(in the rows, 128 means zero)
Here are made-up elements, facts about them, and rows of numbers that follow some of those facts. Name the element behind each unnamed row.

Known rows:
[117 142 144 153 130 150 140 142 136 129 184 125 152  88 137 120 117 135
 132 135 132 145 186 131  90 137  85 154 129 160 157 137 193 123 106 158] -> k_966
[109 132 106 100 132  98 122 123 147 185 159 150 156 159 143 137 158 167
 151 134 154  98 111 105 121 117 135 151 159 169 157  94 161 125 125 174] -> k_124
[120 141  84 152 121 123  81 154  82 145 113  96 171  96 119 144 128 123
 152 125 159 155 110  85  81 163 156 167 138 131 138 130  67 112 100  64] -> k_770
[144  93 176 103 140 105 150 159 136 186 147 134  90 147 135 164 119 140
 153 114 113 162 184 121 178 125 148  82 159 128 127 164  58 127 103 175] -> k_533
[137 100 167 129 125 143 147 160 128 133 157 132  96 123 140 107 132 131
 157 139 122 163 169 133 166 154 150  95 162 126 120 174 144 124 129 163] -> k_832
[103 163 127  92  90 114 143 122 114 222 210 142 142  93 131 102 133 182
 157 152 119  94  88  70  64 116 160 121 123 160 166  93 185 139 103 132] -> k_210
[110 144 116  92 102 117  85 130  71 177 137  85 144 148 119 107 131 178
 144 140 144 155  85  77 119 158 164 131 165 131 164  95  58 119 106 105] -> k_298
[101 171 137 112 137 115 128 148 144 228 134 154 160  89 142 145 125 123
 159 135 120 123 139  75  44  82 120 186 114 170 175 119 181 121  91 121] -> k_364
[152  82 160 140 115 132 149 148 129 130 140 138 104 146 145 108 110 174
 118 118 149 146 185 141 185 109 142  85 168 122 124 153 130 128 147 166] -> k_568
[110 143  92 142 136 114  88 150  81 123 101  85 165 102 125 138 130 122
 137 147 152 141 139  76  71 158 145 182 143 142 155 129  97 112  98  54] -> k_607
[111 143 120 118 128 101  85 142  75 133 106  80 163 115 125 194 126 145
 160 122 157 144 113  73 160 139 133 160 141 136 169 122  59 125  97 130] -> k_682
[122 103 118 118 112 116 124 144 153 134 176 152 154  96 142 186 107 154
 143 121 127 104 183  89 165  80 117 150 135 183 153 143 160 128 106 163] -> k_262
[137  94 161 107 142 115 147 160 153 156 131 139  96 146 143 109 120 140
 129 123 113 162 178 132 176 119 153  89 169 120 131 164  78 132 139 151] -> k_6
[107 138 118 153 134 132  94 125 128 121  98 110 168  92 142 164 126 142
 121 119 173 124 141  97 139 130  82 171 130 158 176  98 153 123 104 163] -> k_338
[131 100 167 141 122 105 152 156 135 128 194 108  88 158 145 129 132 152
 149 128 128 150 193 124 164 113 157  79 163 122 129 167 110 141 141 171] -> k_323
[101 142  88  97 120  74 134 127 132 183 130 150 174 154 143 116 167 169
 158 156 131  85 110 104  64 129 127 134 152 176 165  84 132 136 127 158] -> k_326
[130 132  85  80 151  89 104 123 161 132 105 126 164 145 121 109 168 173
 121 142 157  63  93 132 172 128 123 135 165 131 151  85  72 123 107 118] -> k_647
[104 132 113 135 140  83 117 136 112 134 127 109 160 163 139 125 181 142
 162 138 153 138 114  96  91 167 152 157 165 135 163 109  85 132 119 127] -> k_921

Facts:
k_825 π: k_932
k_364 π: k_101
k_832 π: k_210
k_919 π: k_323,k_760
k_342 π: k_940
k_629 π: k_569
k_193 π: k_629
k_442 π: k_248,k_101
k_952 π: k_127
k_886 π: k_147,k_932
k_704 π: k_648,k_215
k_324 π: k_936,k_569
k_712 π: k_323
k_347 π: k_147,k_56,k_296
k_151 π: k_435
k_533 π: k_932,k_262,k_760
k_266 π: k_435
k_327 π: k_932,k_53,k_435
k_735 π: k_193
k_607 π: k_435
k_97 π: k_760
k_56 π: k_712,k_569
k_647 π: k_636,k_932
k_499 π: k_936
k_6 π: k_262,k_101
k_435 π: k_569
k_101 π: k_569
k_938 π: k_257
k_987 π: k_569
k_989 π: k_633,k_127
k_455 π: k_569
k_680 π: k_989
k_203 π: k_569,k_435
k_883 π: k_987,k_324,k_569
k_889 π: k_966,k_987,k_569
k_648 π: k_210,k_986,k_77,k_257
k_682 π: k_97
k_633 π: k_210,k_569
k_384 π: k_362
k_174 π: k_774,k_101
k_5 π: k_966,k_633,k_569
k_996 π: k_825,k_56
k_950 π: k_262
k_227 π: k_101
k_492 π: k_101
k_986 π: k_210
k_298 π: k_607
k_954 π: k_569
k_210 π: k_147,k_569
k_932 π: k_101
k_770 π: k_629
k_313 π: k_986,k_938
k_969 π: k_56
[k_326,k_825,k_636,k_342,k_81,k_952,k_432,k_735,k_269,k_56,k_499,k_774,k_889,k_965,k_633,k_262,k_274,k_51,k_124,k_932] λ veru
[k_239,k_783,k_473,k_347,k_940,k_327,k_101,k_257,k_455,k_569,k_338,k_174,k_980,k_966,k_181] λ broklo
[k_651,k_891,k_898,k_710,k_217,k_832,k_193,k_760,k_442,k_248,k_729,k_704,k_77,k_151,k_533,k_323,k_607,k_6,k_938,k_158,k_987,k_989,k_921,k_127,k_362,k_929,k_648,k_521,k_682,k_604,k_40,k_384,k_996,k_296,k_950,k_555,k_227,k_567,k_796,k_53,k_374,k_986,k_404,k_298,k_954,k_770,k_313,k_360,k_969] λ peplo
[k_568,k_919,k_886,k_863,k_147,k_90,k_449,k_647,k_680,k_349,k_263,k_85] λ gobral
[k_364,k_732,k_629,k_215,k_624,k_743,k_324,k_712,k_97,k_435,k_994,k_203,k_282,k_528,k_254,k_601,k_5,k_492,k_210,k_922] λ vumal
[k_266,k_909,k_267,k_883,k_112,k_936,k_493,k_155,k_971] λ soskil
Ξ foplas <- k_326,k_825,k_364,k_898,k_832,k_636,k_919,k_629,k_215,k_624,k_442,k_248,k_952,k_886,k_704,k_432,k_712,k_473,k_940,k_909,k_323,k_327,k_735,k_607,k_90,k_449,k_6,k_435,k_101,k_938,k_158,k_989,k_994,k_774,k_455,k_569,k_203,k_921,k_362,k_889,k_648,k_965,k_493,k_633,k_528,k_604,k_349,k_384,k_601,k_5,k_296,k_950,k_555,k_53,k_980,k_51,k_492,k_986,k_966,k_932,k_313,k_181
Ξ treklunos <- k_239,k_651,k_783,k_217,k_193,k_81,k_729,k_743,k_266,k_269,k_56,k_174,k_262,k_155,k_567,k_954,k_85
Ξ drakla <- k_891,k_760,k_77,k_929,k_796,k_404,k_770
Ξ trebru <- k_568,k_710,k_342,k_732,k_324,k_97,k_267,k_647,k_499,k_987,k_680,k_127,k_883,k_521,k_282,k_338,k_274,k_227,k_263,k_124,k_360
Ξ stiple <- k_863,k_347,k_151,k_254,k_40,k_374,k_210,k_922
Ξ nutru <- k_147,k_533,k_257,k_112,k_936,k_682,k_996,k_971,k_298,k_969
{k_326,k_825,k_783,k_952,k_712,k_327,k_647,k_435,k_989,k_521,k_528,k_5,k_263,k_404} Θ midu
{k_239,k_636,k_629,k_81,k_624,k_704,k_473,k_569,k_203,k_929,k_112,k_40,k_262,k_555,k_567,k_954,k_966,k_313,k_360} Θ galal
{k_651,k_732,k_760,k_324,k_77,k_151,k_266,k_269,k_267,k_965,k_174,k_950,k_971,k_986,k_298,k_210} Θ klipi
{k_891,k_898,k_710,k_832,k_342,k_533,k_909,k_499,k_987,k_257,k_455,k_127,k_883,k_889,k_282,k_181} Θ flofistel
{k_568,k_729,k_886,k_940,k_323,k_735,k_97,k_6,k_101,k_936,k_648,k_604,k_349,k_155,k_796,k_980,k_922,k_969} Θ rakur
{k_364,k_193,k_248,k_743,k_863,k_432,k_347,k_147,k_607,k_56,k_449,k_938,k_158,k_994,k_680,k_362,k_682,k_633,k_338,k_274,k_996,k_53,k_770} Θ trepobrul
{k_217,k_919,k_215,k_442,k_90,k_774,k_921,k_493,k_254,k_384,k_601,k_296,k_227,k_374,k_51,k_492,k_124,k_85,k_932} Θ trides

Rows to name:
No name comes twice in this set of rows, the named rows included.
[138  98 180 151  89 146 155 144 128 123 212 134  96  99 141 124 116 183
 161 119 128 169 189 137 166 140  85  75 152 121 132 160 194 140 132 174] => k_257
[109 150 117 102 146  84 122 143 133 161 122 113 129 155 124 106 170 132
 145 147 121 128 105  98  88 152 158 165 154 124 154 106  68 125 106  80] => k_442
[108 153 112 125 129  86 132 134 128 126 164  90 150 159 132 106 175 147
 159 162 148 116 107  87  84 161 138 140 150 130 144 126 113 138 107 111] => k_296
[120 127  92 107 110 123  99 139 124 141 138 146 172  96 127 150 117 150
 143 142 142  86 136  71 122  90 113 180 127 183 151 110 169 117  99 128] => k_56
[102 173 143  95 109 129 113 124 105 229 173 155 165 110 147 117 150 177
 152 123 140 105  85  69  68  97 153 159 139 171 179  95 174 135 131 168] => k_732
[107 171 142  93 144  75 132 127 162 155 112 136 156  99 125 100 170 150
 130 158 127  85 109 133  88 143 103 117 134 125 169  91  89 131 117 110] => k_327
[105 159 164 142 124 138 148 152 107 221 154 148 133  98 146 173 136 122
 165 119 123 155 171  78  70 100 122 171 117 167 169 160 191 124 102 183] => k_624
[147 104 173 137 124 123 148 150 170 127 215 137 100 113 137 103 119 153
 103 124 112 156 189 135 163 104 103  79 150 127 135 168 201 141 143 177] => k_101
[101 183 147  89 120 141 108 125 130 225 196 143 140  90 141  98 134 178
 137 142 130 121  94  74  62  99 151 165 135 168 162  91 184 124 115 155] => k_324
[106 130  96 134  84  99 101 122  74 115 165  87 154 123 118  99 168 181
 153 151 170  96  83  75  74 160 172  96 155 127 155 100  85 140 106  79] => k_77

Now the same elements, written a new way:
Some elements and their rows:
[138  88 141 175 130 181  59 143  77  75  51 212 136  99 137 113 198  81
 108 102  75 160 112 109  67  91 114 119 129 147 121 174 102 124 149 146
  89 198 134 147 186 169 102 136 160 123 153 199] -> k_980
[141 143 118  93 132 114 155  81  92 164 101 170 133 107 107 160 116 177
  99 117 112 164 133 112 130 173  97 141 160 126 122  99 116 141  97 135
 140  83 115 138 171 138  96  83  96 181 115 119] -> k_732
[196 120 108  93 132  80 156 133 140 163 131 154 116  99 105 186 142 175
 105 129 141 160 184  92 191  98 125 175 148 104 120 141 155 162 127 132
 124 139 126  81 184 106 154 105 120 166 160 158] -> k_825
[126 143 126 121 135 108 132 114 131 138 153 113 123 136 170 110 120 166
 130 130 148 132 130 122 128 139 112 124 131 114 112 142 110 120 131 140
 137  87 103 126 139 135 134 117 111 135 137 129] -> k_227
[167 154 102  76 144 118 177 148 120 164 153 126  97  88 113 160 167 140
 110  98 162 142 184 132 191 146 105 140 143 133 117  90 150 153 123 147
 173  93 140  84 193 154 124  96 107 189 160 147] -> k_5
[129 122 155 121 120 159 113 121  97 131 128 147 144 135  88 116 138 151
 143 133 144 138  80 158 146 130 116 128  92 136 154  58  94 133 139 131
 153 126 133 136 132 154  85 227 121 150 117 113] -> k_629
[139 146 137 126 120 173 115 128  57 103  79 186 144  94 114 124 161 117
 117 127 142 198 121 113  74  77 102  94 101 147 123 175 117 129 139 159
 114 151 128 169 179 160 105 161 110 108 110 158] -> k_568
[129 130 107 125 184 117 136 156  87 115  53 163 125 105  98 158 173 194
 119 126 126 169 133 108 147 165 106 129 152 131 119  85 133 157  96 143
 119  92 107 129 151 127 115  86  87 146 122 113] -> k_986
[185 131 110  79 119  85 168 124 113 167 120 162 110 102  71 210 130 149
  99 117 114 168 174  99 178 112 129 154 156 111 118 142 162 154 107 120
 128 159 136  97 159 113 140  77 136 166 154 152] -> k_326
[145 103 141 111  73 117 125  90 142 133 104 150 168 126  76 134 115 170
 133 161  68 151 113 133 122 121 134 149  95 148 151 144 105 127 143 130
 103 157 138 172 110 132  97 206 147 124 104 106] -> k_81
[106 134 123 127 130 122 150 130 200 152 211  74 107 185 168  85  67  99
 160 143 189  55 116 168 180 140 156 148 104 112 152 109 131 122 125 107
 173 114 129  77  84 101 144 150 168 147 136 102] -> k_364
[153 134 133 106 126 162 137 102  98 154 118 208 157  93 119 121 122 147
  97 146 158 173 107 118 122  88  92 159  92 147 163 144 101 148 130 160
 138 127 123 136 202 136  78 208 116 172 112 139] -> k_97
[ 90 137 126 137 122 126 142 135 217 145 195  66 123 166 183  81  62  68
 152 148 171  66 112 149 129 129 164 124 114 132 134 165 144 105 140 115
 148 116 133 122  67  88 168 128 162  91 124  95] -> k_682
[148 161 114  81 138 133 170 134 115 184 131 161 101  91 109 176 122 108
  93 102 153 146 156 105 157 124 109 156 154 121 112 105 158 155  95 131
 157 118 138 103 189 120 123  73 115 201 132 143] -> k_528
[ 83  69 123 217 160 155  93 164 182  70  89  97 137 125 162  99 157  61
 102  99  78  55 131 117  84 137 148 111 171 145 123 135 169 124 144 104
  78 131 127 113 102  93 160  77 154  79 145 135] -> k_257
[ 88 148 124 142 122 133 140 155 164 123 175  78 107 182 146 110  80  60
 162 133 179  77 105 154 143 136 158 111 124 113 137 135 139 103 109 100
 153 143 142  99  43  93 152 122 171 101 130 103] -> k_158
[147 134 145 100 108 170 133  97  81 123 116 182 159  78 107 135 131 117
  91 141 127 174 114 115  76  83  97 102 106 164 128 148 108 134 135 164
 127 131 135 174 189 155  94 184 102 120 100 136] -> k_796
[123 108 122 119 114 107 153 112 160 141 190  79 126 153 146 123 133 114
 142 116 122  98 162 159 164 147 133 119 122 127 133 116 141 114 158 115
 150 102 135  90  92 147 152 133 134 115 150 118] -> k_883

Rows to name:
No name comes twice in this set of rows, the named rows included.
[100  83 152 195 108 163  46 122 126  71  79 156 156 123 174  84 157  98
 124 115  29 111  93 116  30 123 137 116 129 154 129 166 100 112 165 134
  86 164 137 180 134 168 109 139 154  95 127 155] => k_239
[163 150 114  97 162 124 163 141 129 175 133 145 104  95 127 161 132 140
  99 113 171 145 162 101 175 117  99 169 152 120 120 114 151 167 104 132
 149 104 132  84 206 105 125  92 109 194 153 146] => k_712
[108  64 180 217 153 182  17 149  68  52  74 127 147 138 141 110 193 139
 131 104  75 108  76 115  79  93 134 136 125 116 131  73 110 117 164 104
  84 174 122 128 126 138 117 184 128  84 158 161] => k_569
[105  94 142 200 129 168  47 131 102  72  66 183 146 144 154  83 178  99
 139 111  62 126  91 133  65 118 140 106 125 134 135 151  88 105 144 131
  99 188 124 141 120 170 104 145 176 107 149 169] => k_473
[121 156 115 145 155 121 120 159 129 105 124 129 110 151 174 110 143 159
 157 144 150 141 128 111 118 130 133 113 130 119 107 168 116 124 112 148
 124 117 104 132 120 143 140  87 124 111 133 148] => k_919
[151 147 116  85 134 123 170 104 123 157 141 130 117  67 126 170 121  95
  74 106 118 146 165  96 104 105 109 110 164 139  92 152 164 138 117 138
 132  95 132 132 187 123 148  64  91 139 115 144] => k_404
[ 73  76 105 207 137 139 107 156 206  87 160  73 129 186 218  55 150  54
 151 109  91  43 137 151 113 142 166  98 134 131 125 181 138  94 167 105
 114 132 120  80  63 114 173  96 189  72 174 147] => k_347
[ 76 128 109 156 155 140 158 186 183 113 155  83 119 175 142  97 108  68
 156 140 181  69 114 162 162 141 158 108 118 134 136 115 157 129 115 107
 146 129 135  92  30  82 159 133 159 102 126  86] => k_938
[161 126 128  99 117  84 120  91 119 135 119 116 132  94 124 161 146 213
 116 115  58 147 165 107 123 175 112 159 159 137 120 107 121 141 139 141
 119  94 127 159 185 170 120  85  84 153 127 124] => k_266
[148 160 111  99 144 130 172 120 100 147 128 153 110  89 144 173 126 106
  84  99 140 163 167  92 128 114  99 125 159 128  96 155 157 140 114 131
 140 110 134 119 184 122 143  54  99 146 125 146] => k_521
[135 130 120 118 125 101 130 121 124 138 113 149 122 144 110 148 118 142
 129 128 108 130 120 132 139 147 139 148 143 117 127 118 122 127 106 116
 130 137 129 118 117 129 124 108 145 145 133 129] => k_493
[132 105 127 171 143 111  57 112 131  94  90 134 127 107 220 108 181 166
 111  97  10 123 155  90  58 161 122 140 183 127 102 158 107 125 156 146
  90 103 107 158 205 183 130  31 117 122 152 182] => k_174

The same elements again, as new rows of numbers:
Named rows:
[141 132 130 161 122 131 113 182 153 125  95  99 105 151 144 121 138 116
 119 131 101 138 138 112  56  92 213 180 127  87 156  57 119] -> k_987
[211  95 143 183 130 168 168 110 145 187  51 133  93 153 108 129  58 148
 150 153  95  89 157  89 187 124 178 117 121 137  98  63 131] -> k_257
[ 95 116 132 106 187 165  92 134 146  85 175 126 105 143  93 120 130 147
 128 136 165 167 131 155 100 113 171 121 100  42 121 143 117] -> k_360
[ 76 102 142 118 176 176 117 116 160  95 170 170 114 150 116 151 156 130
 135 123 152 142 166 125 131 120 148  96 111 109 141 164 150] -> k_636
[128 108 141 132 185 167 135  90 132 129 165 185 144 135 105 174  66 176
 112 131 139 123 140 126 208 121 164  87  90 126 117 139 110] -> k_473
[150 107 125 160 132  72 144 156  87 168  90 154 165 140 180 140  68 100
 135 143  94 164 167 135 169 135 145 132 138 155 138  97 134] -> k_324
[160 112 110 140 102  84 130 146 142 170 113  72  69 133 146 134 137 104
 107 153 116 145 130 116 129  87 130 130 125 100 120 125 124] -> k_971
[158 157 145 162 133 110 161 154 108 116  80  89  79 150 117 123 165  91
 154 152 119 120 122 171  76  85 106 125 124  70 132 106 159] -> k_986
[146 143 124 169 105  96 126 153 105 118  89 103  97 164 106 107 134 118
 168 152 126 130 134 183  62  95  96 140 141  62 114  92 133] -> k_77
[173 100 109 142 112  74 148 140 115 184 114 167 139 142 146 143  61  97
 125 159 104 142 161 141 175 140 118 137 145 133 127 118 140] -> k_732
[116 101 128 132 143 154 145 129 103 112 125 184 219  97 158 122 116 135
 133  93 110 106 101  98 192 192 152 115 127 222 131 110 130] -> k_5
[127 109 130 111 124 151 128 128 137 102 155 141 163 108 125  97 181 143
 135 109 148 110  88 111 142 159 127 148 131 146 133 117 126] -> k_952
[115 146 139 110 134 161 126 144 128  72 143 103 150 101 131  90 196 151
 139 108 155 108  73 107  90 140 134 149 107 119 124 102 119] -> k_989
[112 106 119 115 177 122 118 119 118 126 165 150 134 133 141 155  77 161
 129 139 149 141 138 153 176 134 115  78  93 123 106 177  80] -> k_568
[108 134 132 112 158 105 131 109 117 123 171 163 147 125 127 163  93 158
 116 129 152 148 122 154 190 108 110  76 100 128 103 158 106] -> k_349
[ 93 115 119 107 203 149 124 139 110  77 139  81 133 140 122 121 154 128
 112 126 162 170 100 150  75 132 134  76  94  96 128 206 126] -> k_969
[160 116 125 120 120 121 150 113 130 159 125 184 159 124 147 124  86 112
 133 139 114 107 146 103 193 157 120 137 150 184 133 121 140] -> k_994
[140 176 144 109 125  90 150 136 123 111  98  90 110 115 150 108 176 120
 137 127 142 103 111 135  52 123  61 140 134 144 139 136 143] -> k_296

Rows to name:
No name comes twice in this set of rows, the named rows included.
[ 71 131 111 107 183 155 122 119 120  70 174 106 124 130 122 137 148 114
 101 107 157 165 113 175  76 115 110 105 116  87 142 192 151] => k_6
[ 99 103 131 146 173 152 131 102 100 114 150 146 150 137 136 173 100 141
 120  97 132 138 126 164 157 143 102  65  88 157 109 186 133] => k_886
[134 130 131 199  88 156 160 138 111 167  91 139 134 128 144 176  66 133
 111 110  74 104 131 105 174 120 181 160 116 165 135  61 128] => k_455
[134 158 112 139 105  99 130 129 122 139 112  97  81 142 130 135 142  77
 105 120 108 158 139 156  64 105 104 164 149  87 161 134 165] => k_950
[143 184 126 127  73 104 124 131 116 134 121  74  86 147  83 115 152 107
 126 143 107 163 129 142  83  73 118 137 170  82 161 115 138] => k_651
[137 146 120 123  57  90 133 123 108 133 112 110  87 145  90 128 136  98
 134 153  98 156 132 138 127  84 117 119 169 122 144 113 140] => k_269
[ 96 138 155 122 190 142 131  96 118 129 152 171 156 132 148 186  73 183
 128 119 133 109 178 125 166 115 115  78  98 191 121 188 113] => k_101
[ 73 108 146 121 119 201 116  98 152  99 168 166  97 174  75 142 151 144
 156 124 140 167 187 111 100 109 147  81 126 133 133 168 128] => k_262
[173  74 126 152  99 128 134 136 150 189 103 183 127 143 121 132  53 107
 139 149  85 136 171 105 186 156 179 177 155 129 123  81 141] => k_282
[ 84 125 124 112 170 118 123 145 100  84 170 156 153 134 136 141 152 123
 129 121 155 165 113 146 144 115 135  78 107 119 131 160 135] => k_735
[144 115 119 131 120 101 155 115 100 167 106 146 182 108 184 141 111 102
 133 112 102 108 139 121 166 174  74 143 157 230 139 161 151] => k_492
[194 123 145 123 132  86 171 121 104 149  85 160 170 114 151 116 100 122
 177 147 129  93 137 130 183 167  51 111 149 196 117 129 149] => k_215
[165 122 140 167 106 158 142 109 148 184 112 153 119 133  99 159  70 150
 101 137  70  96 144  98 185 113 167 163 123 129 121  69 125] => k_181
[166 106 138 149 141 137 155 131 141 166  78 106 119 141 173 121 107 158
 131 130 119  83 152 104 137 146 122  94 113 183  95 126 103] => k_147
[ 80 158 136  83 127 120 121 121  97  69 173 110 121 135  78 120 165 144
 148 136 158 176 117 169 102  91 124  68 134  77 134 157 120] => k_729

